Here is a tiny trained network, its code and every weight. The questions are about switching its units off for an input and a class, where a switched-off unit gives its printed mean instead of its output.

import numpy as np


def w(rows, s, z=0):
    codes = np.array(rows[::2]) - 128.0
    scale = np.full(codes.shape[1], s)
    scale[-1] = z or s
    return codes * scale


def norm(h):
    return h / np.sqrt((h * h).mean(-1, keepdims=True) + 1e-5)


def f(y):
    return np.maximum(y, 0)


def log_softmax(a):
    a = a - a.max(-1, keepdims=True)
    return a - np.log(np.exp(a).sum(-1, keepdims=True))


def net(x, mask):
    res = np.array(x, float).reshape(1, 4) / 4 @ E
    u = 0
    for l in range(4):
        y = f(norm(res) @ A[l][:, :-1].T + A[l][:, -1])
        res = res + np.where(mask[u : u + 4], y, B[l][:, -1]) @ B[l][:, :-1]
        u += 4
    return log_softmax(norm(res)[-1] @ U[:, :-1].T + U[:, -1])


A, B = {}, {}
E = w([
[18,171,90,220,167],'x0',
[8,193,191,68,182],'x1',
[112,201,90,63,154],'x2',
[85,224,111,138,2],'x3',
],0.0071)
A[0] = w([
[254,48,98,137,172,246],'L0N1',
[100,199,118,135,51,176],'L0N2',
[163,29,123,112,72,125],'L0N3',
[140,21,124,90,2,5],'L0N4',
],0.0037,0.0017)
B[0] = w([
[82,171,61,124,255,255],'L0N1',
[146,222,183,143,130,206],'L0N2',
[130,244,207,116,188,189],'L0N3',
[92,129,121,203,50,172],'L0N4',
],0.0077,0.0037)
A[1] = w([
[169,1,166,62,131,122],'L1N1',
[129,84,131,87,202,219],'L1N2',
[125,94,163,36,97,6],'L1N3',
[143,113,80,197,129,184],'L1N4',
],0.0085,0.0018)
B[1] = w([
[53,56,1,187,99,195],'L1N1',
[108,106,74,97,221,253],'L1N2',
[196,111,85,151,146,162],'L1N3',
[162,44,22,180,207,219],'L1N4',
],0.0085,0.0043)
A[2] = w([
[154,53,86,66,89,114],'L2N1',
[178,151,164,129,1,231],'L2N2',
[163,89,58,244,114,250],'L2N3',
[191,95,115,61,52,73],'L2N4',
],0.0086,0.0017)
B[2] = w([
[244,107,184,166,144,155],'L2N1',
[240,183,165,209,191,197],'L2N2',
[127,69,2,103,248,253],'L2N3',
[63,143,169,24,181,155],'L2N4',
],0.0056,0.0075)
A[3] = w([
[237,178,162,162,135,4],'L3N1',
[173,122,26,254,86,176],'L3N2',
[125,18,111,136,126,165],'L3N3',
[140,114,146,123,119,12],'L3N4',
],0.0084,0.0017)
B[3] = w([
[62,48,221,141,63,180],'L3N1',
[212,80,117,75,254,254],'L3N2',
[71,142,170,183,128,199],'L3N3',
[210,49,53,148,54,128],'L3N4',
],0.0073,0.0066)
U = w([
[189,183,249,145,42,105],'0',
[204,47,2,152,239,234],'1',
[21,102,117,124,58,5],'2',
],0.0086,0.002)

Each question gives the input, the list of numbers given to net, and the class t.
The units are the neurons (one row each of A and B). Each row of codes is followed by its name. A weight is (code - 128) times the scale printed after its matrix; where a second scale follows, it is the last column's (A, B and U).
mask holds one flag per neuron, layer by layer. A switched-off neuron (its flag False) gives its mean, the last column of its row in B, instead of its output. The means were averaged over made-up inputs and are rounded, as every weight is.
A unit's drop is (log p(t) with every unit on - log p(t) with that unit switched off) / (log p(t) with every unit on - log p(t) with every unit switched off).
The circuit of an input: a set's keep is (log p(t) with only the set's units on - log p(t) with every unit switched off) / (log p(t) with every unit on - log p(t) with every unit switched off). Starting from the 12 units with the biggest drops (on a tie, the unit counted first), units are removed one at a time, each time the one whose removal leaves the highest keep (on an exact tie, the one counted first), for as long as the keep stays at least 0.8.
units of the circuit, in order: the units of the circuit, biggest drop first
k most important neurons: the k neurons with the biggest drops, biggest first
k most important neurons of layer l: the k neurons of layer l with the biggest drops, biggest first
drop of u: that unit's drop, to one decimal
input [2,4,8,-2], class 2: 2 most important neurons : (L3N2 L2N3)
input [1,2,6,1], class 2: units of the circuit, in order : (L3N2 L2N2 L2N3)
input [0,8,-7,0], class 2: units of the circuit, in order : (L3N2 L2N3)
input [1,8,3,1], class 2: most important neuron : (L3N2)
input [3,-1,6,4], class 0: 3 most important neurons of layer 1 : (L1N4 L1N1 L1N2)
input [0,8,2,6], class 0: 2 most important neurons of layer 0 : (L0N1 L0N2)
input [-1,1,6,0], class 2: 2 most important neurons of layer 1 : (L1N4 L1N2)
input [-5,6,7,6], class 0: drop of L2N3 : 0.1
input [1,3,-1,4], class 0: drop of L0N1 : 0.1
input [1,-2,2,7], class 0: drop of L1N4 : 0.3
